Below are the code and all the weights of a small trained network. Each question names an input and a target symbol and asks about switching units off, where a switched-off unit gives its printed mean instead of its output.

import numpy as np


def w(rows, s, z=0):
    codes = np.array(rows[::2]) - 128.0
    scale = np.full(codes.shape[1], s)
    scale[-1] = z or s
    return codes * scale


def norm(h):
    return h / np.sqrt((h * h).mean(-1, keepdims=True) + 1e-5)


def f(y):
    return y / 2 * (1 + np.tanh(0.7978845608 * (y + 0.044715 * y**3)))


def softmax(a):
    e = np.exp(a - a.max(-1, keepdims=True))
    return e / e.sum(-1, keepdims=True)


def log_softmax(a):
    a = a - a.max(-1, keepdims=True)
    return a - np.log(np.exp(a).sum(-1, keepdims=True))


def net(x, mask):
    ids = ['αγθτφψω'.index(c) for c in x.split()]
    T = len(ids)
    res = E[ids] + P[:T]
    u = 0
    for l in range(2):
        r = norm(res)
        for j in range(3):
            rows = slice(2 * j, 2 * j + 2)
            q, k, v = (r @ M[l][rows].T for M in (Q, K, V))
            z = softmax(np.where(np.tri(T) > 0, q @ k.T / 2**0.5, -1e9)) @ v
            o = O[l][rows]
            res = res + np.where(mask[u + j], z, o[:, -1]) @ o[:, :-1]
        u += 3
        y = f(norm(res) @ A[l][:, :-1].T + A[l][:, -1])
        res = res + np.where(mask[u : u + 12], y, B[l][:, -1]) @ B[l][:, :-1]
        u += 12
    return log_softmax(norm(res)[-1] @ U[:, :-1].T + U[:, -1])


Q, K, V, O, A, B = {}, {}, {}, {}, {}, {}
E = w([
[144,185,224,233,95,129],'α',
[108,129,18,64,114,111],'γ',
[199,113,146,94,162,101],'θ',
[158,129,95,140,115,176],'τ',
[83,218,131,113,122,174],'φ',
[108,168,124,97,151,2],'ψ',
[73,209,48,157,185,111],'ω',
],0.017)
P = w([
[52,2,106,111,146,154],'0',
[150,147,88,97,249,126],'1',
[166,136,122,103,221,135],'2',
[104,174,109,68,175,166],'3',
[155,143,125,78,169,158],'4',
[143,154,126,83,136,148],'5',
[117,164,124,90,114,135],'6',
[154,181,136,70,185,126],'7',
[155,175,139,88,154,136],'8',
],0.0062)
Q[0] = w([
[51,237,100,100,239,90],'L0H0',
[191,195,86,109,226,101],'L0H0',
[122,84,157,107,139,119],'L0H1',
[158,34,181,134,110,86],'L0H1',
[254,18,153,60,159,170],'L0H2',
[139,112,44,121,93,46],'L0H2',
],0.0067)
K[0] = w([
[79,67,167,137,132,105],'L0H0',
[102,81,127,171,132,112],'L0H0',
[179,137,143,98,139,94],'L0H1',
[117,158,125,127,190,91],'L0H1',
[170,4,89,133,130,118],'L0H2',
[146,122,63,152,143,123],'L0H2',
],0.013)
V[0] = w([
[15,96,121,162,86,145],'L0H0',
[57,140,170,184,3,123],'L0H0',
[97,112,148,143,145,151],'L0H1',
[165,105,88,176,42,137],'L0H1',
[36,46,156,194,195,134],'L0H2',
[34,112,170,142,99,188],'L0H2',
],0.0053)
O[0] = w([
[168,126,213,212,115,186,184],'L0H0',
[141,132,110,202,75,117,3],'L0H0',
[48,160,120,120,135,128,130],'L0H1',
[162,180,3,94,94,116,109],'L0H1',
[183,86,78,110,106,109,92],'L0H2',
[128,143,140,113,108,110,116],'L0H2',
],0.0066,0.003)
A[0] = w([
[170,114,64,148,126,212,83],'L0N0',
[89,33,73,147,102,157,48],'L0N1',
[121,134,174,157,97,72,100],'L0N2',
[117,170,116,127,97,2,104],'L0N3',
[169,113,167,199,131,95,78],'L0N4',
[102,133,115,94,119,77,103],'L0N5',
[144,220,189,166,151,120,140],'L0N6',
[226,126,204,134,117,122,168],'L0N7',
[172,122,121,98,77,131,130],'L0N8',
[120,97,91,103,129,97,79],'L0N9',
[144,149,147,170,93,129,138],'L0N10',
[103,119,154,46,161,201,251],'L0N11',
],0.0091,0.0028)
B[0] = w([
[189,179,152,97,196,157,198],'L0N0',
[140,158,194,127,89,168,124],'L0N1',
[238,124,95,124,38,33,121],'L0N2',
[238,151,158,161,242,146,168],'L0N3',
[136,138,78,136,62,130,116],'L0N4',
[213,109,161,105,95,117,142],'L0N5',
[197,95,83,146,85,49,233],'L0N6',
[102,154,115,10,199,222,143],'L0N7',
[68,173,157,157,119,198,123],'L0N8',
[196,139,166,176,120,128,126],'L0N9',
[240,152,72,87,150,106,120],'L0N10',
[105,254,75,168,71,77,254],'L0N11',
],0.0052,0.0057)
Q[1] = w([
[144,252,166,40,170,55],'L1H0',
[164,195,188,118,133,157],'L1H0',
[147,130,128,129,167,110],'L1H1',
[89,86,149,137,107,121],'L1H1',
[151,125,132,162,127,154],'L1H2',
[106,76,118,138,107,152],'L1H2',
],0.012)
K[1] = w([
[73,2,104,123,104,123],'L1H0',
[61,33,102,107,175,104],'L1H0',
[133,117,110,159,38,154],'L1H1',
[187,94,141,133,155,106],'L1H1',
[65,124,137,191,132,131],'L1H2',
[127,174,125,133,252,94],'L1H2',
],0.0084)
V[1] = w([
[222,142,65,110,84,70],'L1H0',
[141,142,195,122,160,2],'L1H0',
[93,157,168,136,51,97],'L1H1',
[95,111,59,168,161,47],'L1H1',
[181,133,146,50,154,52],'L1H2',
[136,146,189,109,210,206],'L1H2',
],0.009)
O[1] = w([
[200,76,207,71,60,185,52],'L1H0',
[138,173,193,121,158,118,70],'L1H0',
[19,142,97,45,45,55,42],'L1H1',
[48,79,255,187,131,188,252],'L1H1',
[29,17,78,124,169,228,98],'L1H2',
[141,244,123,108,227,170,212],'L1H2',
],0.0074,0.0037)
A[1] = w([
[162,185,84,233,147,178,44],'L1N0',
[175,110,149,189,79,132,125],'L1N1',
[141,167,182,131,150,161,72],'L1N2',
[60,215,89,136,108,255,186],'L1N3',
[84,116,164,158,97,80,253],'L1N4',
[118,153,146,68,88,114,162],'L1N5',
[155,163,157,59,52,199,97],'L1N6',
[141,104,101,53,56,164,70],'L1N7',
[147,99,52,150,174,167,199],'L1N8',
[56,76,96,52,105,162,125],'L1N9',
[144,105,126,65,188,69,226],'L1N10',
[110,160,93,111,189,93,173],'L1N11',
],0.0092,0.0026)
B[1] = w([
[183,92,152,145,165,58,219],'L1N0',
[88,71,67,255,145,211,124],'L1N1',
[183,124,135,81,112,79,151],'L1N2',
[120,78,125,52,171,58,249],'L1N3',
[89,55,205,161,119,160,139],'L1N4',
[104,135,185,46,107,145,131],'L1N5',
[195,81,144,61,123,84,143],'L1N6',
[225,82,129,163,132,87,128],'L1N7',
[94,57,88,130,142,110,178],'L1N8',
[40,73,175,170,162,89,125],'L1N9',
[63,92,125,62,138,188,151],'L1N10',
[40,99,159,128,67,121,208],'L1N11',
],0.0072,0.011)
U = w([
[147,86,133,164,102,119,112],'α',
[101,56,77,117,94,138,93],'γ',
[77,135,147,102,164,248,254],'θ',
[174,183,53,99,165,126,65],'τ',
[75,173,145,105,59,81,75],'φ',
[119,132,226,142,195,106,84],'ψ',
[60,149,108,186,196,130,219],'ω',
],0.011,0.0014)

Each question gives the input, a string of symbols that net reads in full, and the target symbol t.
The units are the heads (2 rows each of Q, K, V and O) and the neurons (one row each of A and B). Each row of codes is followed by its name. A weight is (code - 128) times the scale printed after its matrix; where a second scale follows, it is the last column's (O, A, B and U).
mask holds one flag per unit, layer by layer, with each layer's heads first. A switched-off unit (its flag False) gives its mean, the last column of its rows in O or B, instead of its output. The means were averaged over made-up inputs and are rounded, as every weight is.
A unit's drop is (log p(t) with every unit on - log p(t) with that unit switched off) / (log p(t) with every unit on - log p(t) with every unit switched off).
unit that matters most: the unit with the biggest drop
k most important neurons: the k neurons with the biggest drops, biggest first
k most important neurons of layer l: the k neurons of layer l with the biggest drops, biggest first
which heads matter: for each layer, one digit per head in row order, 1 if its drop is at least 0.15 and else 0, layers parted by /
drop of u: that unit's drop, to one decimal
input γ ω γ, target γ: which heads matter => 000 / 101
input τ φ γ ω θ τ θ α, target τ: unit that matters most => L0N7
input α ψ γ ω φ, target α: which heads matter => 100 / 101
input ψ ω ω ω, target ψ: which heads matter => 000 / 110
input α γ ω, target α: which heads matter => 100 / 101
input τ τ γ α ψ, target τ: which heads matter => 000 / 010
input φ ω τ ω, target φ: which heads matter => 101 / 011
input θ τ ψ, target θ: which heads matter => 100 / 001
input ω φ φ α, target ω: which heads matter => 000 / 100
input ω τ ω ω ω ω θ ω τ, target ω: 2 most important neurons => L0N11; L0N6
input ω ω τ ψ ψ α, target ω: 3 most important neurons of layer 0 => L0N6; L0N7; L0N2
input ω ω φ ω θ ω θ, target ω: 2 most important neurons => L0N11; L0N6
input ψ ψ ω ω ω φ ω τ ω, target ψ: which heads matter => 000 / 100
input α ω ψ θ τ ω ψ, target α: 2 most important neurons of layer 0 => L0N2; L0N4
input ψ ψ ω ω γ, target ψ: 2 most important neurons => L1N9; L0N11
input τ ω φ, target τ: unit that matters most => L0H1
input α τ ω ω ω ω ω φ, target α: 2 most important neurons => L0N6; L1N1
input τ ω θ, target τ: 3 most important neurons of layer 0 => L0N1; L0N11; L0N8
input ω ω ω θ γ, target ω: 3 most important neurons => L0N11; L0N6; L1N9
input γ α θ γ φ φ ω ω, target γ: unit that matters most => L1H0
input φ ω θ, target φ: drop of L1N0 => 0.0
input τ τ ψ, target τ: drop of L0N3 => 0.3
input φ α τ α, target α: drop of L1N4 => 0.1
